Below is a small trained network, with its code and all its weights. Each question gives an input and a class and asks what happens when units are switched off, that is, made to give their printed mean instead of their output.

import numpy as np


def w(rows, s, z=0):
    codes = np.array(rows[::2]) - 128.0
    scale = np.full(codes.shape[1], s)
    scale[-1] = z or s
    return codes * scale


def norm(h):
    return h / np.sqrt((h * h).mean(-1, keepdims=True) + 1e-5)


def f(y):
    return y / 2 * (1 + np.tanh(0.7978845608 * (y + 0.044715 * y**3)))


def log_softmax(a):
    a = a - a.max(-1, keepdims=True)
    return a - np.log(np.exp(a).sum(-1, keepdims=True))


def net(x, mask):
    res = np.array(x, float).reshape(1, 6) / 4 @ E
    u = 0
    for l in range(3):
        y = f(norm(res) @ A[l][:, :-1].T + A[l][:, -1])
        res = res + np.where(mask[u : u + 5], y, B[l][:, -1]) @ B[l][:, :-1]
        u += 5
    return log_softmax(norm(res)[-1] @ U[:, :-1].T + U[:, -1])


A, B = {}, {}
E = w([
[36,176,174],'x0',
[217,28,65],'x1',
[96,102,170],'x2',
[84,102,3],'x3',
[163,114,117],'x4',
[174,24,196],'x5',
],0.0042)
A[0] = w([
[32,189,102,186],'L0N0',
[184,90,126,123],'L0N1',
[6,145,116,144],'L0N2',
[133,95,97,186],'L0N3',
[118,83,187,254],'L0N4',
],0.015,0.0029)
B[0] = w([
[209,168,58,254],'L0N0',
[93,123,161,173],'L0N1',
[211,254,89,235],'L0N2',
[108,165,74,162],'L0N3',
[225,222,145,189],'L0N4',
],0.0079,0.0081)
A[1] = w([
[98,21,73,233],'L1N0',
[126,102,156,249],'L1N1',
[164,118,125,131],'L1N2',
[168,107,149,211],'L1N3',
[152,131,7,217],'L1N4',
],0.013,0.0014)
B[1] = w([
[39,158,145,163],'L1N0',
[175,192,35,125],'L1N1',
[3,171,253,151],'L1N2',
[116,229,163,153],'L1N3',
[78,59,177,255],'L1N4',
],0.0072,0.009)
A[2] = w([
[89,222,92,251],'L2N0',
[245,137,164,170],'L2N1',
[249,149,187,110],'L2N2',
[47,66,227,221],'L2N3',
[176,254,59,148],'L2N4',
],0.0084,0.003)
B[2] = w([
[166,66,12,211],'L2N0',
[89,194,165,194],'L2N1',
[57,88,174,195],'L2N2',
[50,81,42,171],'L2N3',
[125,37,152,254],'L2N4',
],0.011,0.009)
U = w([
[53,74,60,5],'0',
[138,203,199,240],'1',
[101,23,96,118],'2',
[254,214,11,132],'3',
],0.012,0.0026)

Each question gives the input, the list of numbers given to net, and the class t.
The units are the neurons (one row each of A and B). Each row of codes is followed by its name. A weight is (code - 128) times the scale printed after its matrix; where a second scale follows, it is the last column's (A, B and U).
mask holds one flag per neuron, layer by layer. A switched-off neuron (its flag False) gives its mean, the last column of its row in B, instead of its output. The means were averaged over made-up inputs and are rounded, as every weight is.
A unit's drop is (log p(t) with every unit on - log p(t) with that unit switched off) / (log p(t) with every unit on - log p(t) with every unit switched off).
The circuit of an input: a set's keep is (log p(t) with only the set's units on - log p(t) with every unit switched off) / (log p(t) with every unit on - log p(t) with every unit switched off). Starting from the 12 units with the biggest drops (on a tie, the unit counted first), units are removed one at a time, each time the one whose removal leaves the highest keep (on an exact tie, the one counted first), for as long as the keep stays at least 0.8.
circuit, biggest first: the units of the circuit, biggest drop first
k most important neurons: the k neurons with the biggest drops, biggest first
k most important neurons of layer l: the k neurons of layer l with the biggest drops, biggest first
drop of u: that unit's drop, to one decimal
input [6,-1,-7,2,-7,8], class 1: circuit, biggest first : (L0N4; L2N2)
input [-7,-5,-7,8,8,-1], class 2: circuit, biggest first : (L0N2)
input [0,4,7,5,-3,-5], class 3: 2 most important neurons : (L2N2; L2N3)
input [-5,6,-3,-2,6,5], class 1: circuit, biggest first : (L2N0; L2N1)
input [-5,8,4,-7,-2,-5], class 1: 2 most important neurons : (L1N4; L1N0)
input [3,-4,5,-7,-5,-3], class 3: 2 most important neurons : (L1N4; L2N0)
input [-4,-6,-5,4,6,-2], class 2: 2 most important neurons : (L2N4; L1N4)
input [-1,3,-7,0,1,4], class 0: 2 most important neurons : (L0N2; L2N4)
input [7,2,4,3,4,3], class 3: 3 most important neurons : (L0N2; L0N4; L2N0)
input [-6,-1,3,-7,2,-7], class 2: 2 most important neurons of layer 0 : (L0N4; L0N0)
input [-2,-6,6,7,-5,-7], class 3: 2 most important neurons of layer 0 : (L0N2; L0N0)
input [-7,-4,1,2,5,-6], class 2: 2 most important neurons of layer 0 : (L0N0; L0N1)
input [-4,-3,6,1,-5,8], class 1: drop of L0N4 : 0.5
input [2,8,4,-2,-7,3], class 1: drop of L1N4 : 0.1
input [8,8,7,-4,-2,7], class 1: drop of L0N1 : 0.0
input [5,-7,-8,0,2,7], class 3: most important neuron of layer 0 : (L0N2)
input [-7,4,-3,6,3,6], class 0: 2 most important neurons of layer 2 : (L2N4; L2N3)
input [-8,-3,-3,7,1,-4], class 2: 2 most important neurons of layer 0 : (L0N4; L0N2)
